m =
9952	3781	6018	7819	6494	5854	5486	6795	6577	6886
2344	7545	4281	5498	4464	2034	5250	5046	7530	3400
5920	6261	6156	9661	5141	2554	5481	7418	9527	3351
2694	7560	4715	2739	6498	5721	5273	3579	4240	3191
2313	6521	5144	2307	5973	8818	5379	3383	1789	5148
1492	7004	4703	1755	4115	5484	5353	3376	3236	5503
8873	4175	6634	9752	7769	7210	5456	7180	7485	4858
m[0][0] -> 9952
m[1][2] -> 4281
m[:, 0] -> [9952, 2344, 5920, 2694, 2313, 1492, 8873]
m[5] -> [1492, 7004, 4703, 1755, 4115, 5484, 5353, 3376, 3236, 5503]
m[6][1] -> 4175
m[:, 2] -> [6018, 4281, 6156, 4715, 5144, 4703, 6634]
m[6][7] -> 7180
m[:, 5] -> [5854, 2034, 2554, 5721, 8818, 5484, 7210]
m[3][4] -> 6498
m[1][6] -> 5250
m[:, 3] -> [7819, 5498, 9661, 2739, 2307, 1755, 9752]
m[5][1] -> 7004
m[3][9] -> 3191
m[4][0] -> 2313
m[2][9] -> 3351
m[4][1] -> 6521
m[6][5] -> 7210
m[5][9] -> 5503
m[3][5] -> 5721
m[6][4] -> 7769
m[3][8] -> 4240
m[:, 4] -> [6494, 4464, 5141, 6498, 5973, 4115, 7769]
m[3][7] -> 3579
m[0][8] -> 6577
m[4] -> [2313, 6521, 5144, 2307, 5973, 8818, 5379, 3383, 1789, 5148]
m[4][3] -> 2307
m[:, 9] -> [6886, 3400, 3351, 3191, 5148, 5503, 4858]
m[5][8] -> 3236
m[0][1] -> 3781
m[3][0] -> 2694
m[4][2] -> 5144
m[1][5] -> 2034

A =
[[345 303 164 229 534]
 [169  29 164 755 254]
 [408 504 164 120 355]
 [373 308 164 211 488]
 [405 456 164 136 366]
 [171  20 164 463 365]
 [387 347 164 186 417]
 [407 519 164 114 354]
 [170  60 164 951 193]]
Rows and columns are counted from 0.
row 0 col 0: 345
row 7 col 4: 354
row 1 col 3: 755
row 5 col 3: 463
row 8 col 2: 164
row 2 col 0: 408
row 4 col 1: 456
row 8 col 4: 193
row 1 col 2: 164
row 4 col 0: 405
row 6 col 4: 417
row 0 col 1: 303
row 8 col 3: 951
row 0 col 3: 229
row 4 col 2: 164
row 1 col 4: 254

M =
[[948 708 779 897 650]
 [485 579 405 326 515]
 [926 706 777 934 588]
 [455 647 723 725 593]
 [698 444 540 780 764]
 [472 380 496 212 455]
 [252 549 473 451 541]
 [715 910 803 827 670]
 [936 683 778 899 541]
 [832 726 736 860 887]
 [785 811 819 934 708]]
Rows and columns are counted from 0.
(0, 0): 948
(8, 0): 936
(3, 4): 593
(0, 1): 708
(5, 4): 455
(7, 4): 670
(4, 2): 540
(6, 4): 541
(9, 2): 736
(8, 3): 899
(0, 4): 650
(6, 0): 252
(4, 1): 444
(8, 4): 541
(7, 3): 827
(6, 3): 451
(1, 3): 326
(7, 2): 803
(2, 1): 706
(1, 1): 579
(2, 2): 777
